Below are the code and all the weights of a small trained network. Each question names an input and a target symbol and asks about switching units off, where a switched-off unit gives its printed mean instead of its output.

import numpy as np


def w(rows, s, z=0):
    codes = np.array(rows[::2]) - 128.0
    scale = np.full(codes.shape[1], s)
    scale[-1] = z or s
    return codes * scale


def f(y):
    return y / 2 * (1 + np.tanh(0.7978845608 * (y + 0.044715 * y**3)))


def softmax(a):
    e = np.exp(a - a.max(-1, keepdims=True))
    return e / e.sum(-1, keepdims=True)


def log_softmax(a):
    a = a - a.max(-1, keepdims=True)
    return a - np.log(np.exp(a).sum(-1, keepdims=True))


def net(x, mask):
    ids = ['ΔΘΞαβγω'.index(c) for c in x.split()]
    T = len(ids)
    res = E[ids] + P[:T]
    u = 0
    for l in range(2):
        r = res
        for j in range(2):
            rows = slice(3 * j, 3 * j + 3)
            q, k, v = (r @ M[l][rows].T for M in (Q, K, V))
            z = softmax(np.where(np.tri(T) > 0, q @ k.T / 3**0.5, -1e9)) @ v
            o = O[l][rows]
            res = res + np.where(mask[u + j], z, o[:, -1]) @ o[:, :-1]
        u += 2
        y = f(res @ A[l][:, :-1].T + A[l][:, -1])
        res = res + np.where(mask[u : u + 4], y, B[l][:, -1]) @ B[l][:, :-1]
        u += 4
    return log_softmax(res[-1] @ U[:, :-1].T + U[:, -1])


Q, K, V, O, A, B = {}, {}, {}, {}, {}, {}
E = w([
[191,124,103],'Δ',
[142,233,35],'Θ',
[165,224,142],'Ξ',
[187,82,169],'α',
[146,102,1],'β',
[205,127,59],'γ',
[6,28,159],'ω',
],0.013)
P = w([
[49,187,183],'0',
[85,178,188],'1',
[103,155,177],'2',
[117,138,178],'3',
[134,122,168],'4',
[144,101,157],'5',
[159,83,161],'6',
[165,59,157],'7',
[178,41,150],'8',
[197,23,146],'9',
[192,2,140],'10',
[201,11,141],'11',
],0.0056)
Q[0] = w([
[25,205,134],'0.h0',
[125,152,133],'0.h0',
[135,254,153],'0.h0',
[49,99,162],'0.h1',
[196,144,116],'0.h1',
[166,124,118],'0.h1',
],0.027)
K[0] = w([
[67,252,118],'0.h0',
[135,141,137],'0.h0',
[159,241,187],'0.h0',
[115,204,142],'0.h1',
[149,68,104],'0.h1',
[135,76,99],'0.h1',
],0.024)
V[0] = w([
[195,101,121],'0.h0',
[110,204,81],'0.h0',
[3,187,130],'0.h0',
[122,107,23],'0.h1',
[40,114,237],'0.h1',
[133,132,131],'0.h1',
],0.0075)
O[0] = w([
[95,196,124,158],'0.h0',
[105,94,30,53],'0.h0',
[185,3,112,61],'0.h0',
[33,171,120,228],'0.h1',
[244,4,191,5],'0.h1',
[130,131,123,125],'0.h1',
],0.0077,0.0024)
A[0] = w([
[178,162,14,1],'0.n0',
[172,200,102,162],'0.n1',
[150,64,134,53],'0.n2',
[84,85,1,22],'0.n3',
],0.0072,0.0039)
B[0] = w([
[142,222,154,185],'0.n0',
[156,66,82,254],'0.n1',
[63,254,88,140],'0.n2',
[162,105,221,189],'0.n3',
],0.01,0.0035)
Q[1] = w([
[71,86,86],'1.h0',
[104,174,139],'1.h0',
[85,83,142],'1.h0',
[3,49,59],'1.h1',
[193,208,128],'1.h1',
[132,210,142],'1.h1',
],0.019)
K[1] = w([
[55,80,89],'1.h0',
[96,183,154],'1.h0',
[86,72,132],'1.h0',
[184,139,2],'1.h1',
[116,174,185],'1.h1',
[97,206,154],'1.h1',
],0.017)
V[1] = w([
[241,147,52],'1.h0',
[70,102,196],'1.h0',
[94,165,80],'1.h0',
[138,143,128],'1.h1',
[126,164,255],'1.h1',
[149,67,50],'1.h1',
],0.0076)
O[1] = w([
[159,248,1,236],'1.h0',
[75,52,231,42],'1.h0',
[218,114,77,174],'1.h0',
[142,131,133,138],'1.h1',
[110,214,212,240],'1.h1',
[102,46,94,2],'1.h1',
],0.0068,0.0016)
A[1] = w([
[208,147,121,81],'1.n0',
[103,117,159,2],'1.n1',
[247,93,144,160],'1.n2',
[176,91,87,69],'1.n3',
],0.015,0.0029)
B[1] = w([
[197,105,252,254],'1.n0',
[225,167,122,171],'1.n1',
[43,96,88,191],'1.n2',
[224,73,158,163],'1.n3',
],0.015,0.0075)
U = w([
[154,134,99,42],'Δ',
[212,200,109,82],'Θ',
[90,39,147,165],'Ξ',
[21,215,167,228],'α',
[99,123,1,254],'β',
[175,126,96,49],'γ',
[71,112,243,98],'ω',
],0.0048,0.006)

Each question gives the input, a string of symbols that net reads in full, and the target symbol t.
The units are the heads (3 rows each of Q, K, V and O) and the neurons (one row each of A and B). Each row of codes is followed by its name. A weight is (code - 128) times the scale printed after its matrix; where a second scale follows, it is the last column's (O, A, B and U).
mask holds one flag per unit, layer by layer, with each layer's heads first. A switched-off unit (its flag False) gives its mean, the last column of its rows in O or B, instead of its output. The means were averaged over made-up inputs and are rounded, as every weight is.
A unit's drop is (log p(t) with every unit on - log p(t) with that unit switched off) / (log p(t) with every unit on - log p(t) with every unit switched off).
The circuit of an input: a set's keep is (log p(t) with only the set's units on - log p(t) with every unit switched off) / (log p(t) with every unit on - log p(t) with every unit switched off). Starting from all 12 units, units are removed one at a time, each time the one whose removal leaves the highest keep (on an exact tie, the one counted first), for as long as the keep stays at least 0.8.
units of the circuit, in order: the units of the circuit, biggest drop first
top k neurons: the k neurons with the biggest drops, biggest first
top k neurons in layer l: the k neurons of layer l with the biggest drops, biggest first
heads that matter: for each layer, one digit per head in row order, 1 if its drop is at least 0.15 and else 0, layers parted by /
drop of u: that unit's drop, to one decimal
input ω ω Ξ Ξ, target Ξ: units of the circuit, in order	[0.h1, 1.n2]
input γ ω ω γ, target Ξ: heads that matter	11 / 00
input γ Ξ Θ Θ Ξ Ξ Ξ Θ β α Δ, target α: units of the circuit, in order	[0.h0, 0.h1]
input Θ γ β Ξ Θ Δ Θ Δ β β Ξ, target β: heads that matter	01 / 00
input β Θ Δ Θ Θ α γ Δ α Θ, target ω: top 3 neurons in layer 1	[1.n0, 1.n2, 1.n1]
input ω ω Δ, target Ξ: units of the circuit, in order	[1.n2, 0.h1]
input β α γ Δ Ξ α β Δ, target β: heads that matter	01 / 00
input ω α β, target Ξ: heads that matter	10 / 01
input Δ Δ Θ ω Ξ γ ω α α Δ β, target α: units of the circuit, in order	[0.h1, 0.h0]
input β β Δ Ξ, target β: units of the circuit, in order	[1.n0, 0.h1, 0.h0]
input Ξ α α ω γ, target ω: top 2 neurons	[1.n0, 0.n2]
input γ γ Θ Δ α α α α, target α: heads that matter	10 / 00
input γ ω β, target Ξ: units of the circuit, in order	[0.h0, 1.h0]
input β γ α β α α ω Δ α Δ, target α: units of the circuit, in order	[0.h0, 1.h1]
input Δ ω ω Δ Δ α Δ γ, target α: units of the circuit, in order	[0.h0, 1.h1]
input γ β α, target α: top 2 neurons	[1.n0, 1.n3]
input γ Δ α β Ξ γ β α β β, target α: top 4 neurons	[0.n3, 0.n0, 1.n3, 1.n1]
input α Ξ Θ γ β Δ Ξ Δ, target β: top 4 neurons	[1.n0, 0.n3, 0.n1, 0.n0]
input Ξ γ γ Θ β Ξ Ξ α α Ξ ω γ, target ω: top 2 neurons in layer 0	[0.n1, 0.n2]
input Ξ Ξ Θ ω γ, target Ξ: top 2 neurons in layer 0	[0.n0, 0.n3]
input α Δ ω ω Ξ, target Ξ: top 2 neurons in layer 0	[0.n0, 0.n3]
input γ ω Δ β β Δ α γ, target α: drop of 0.h0	0.6
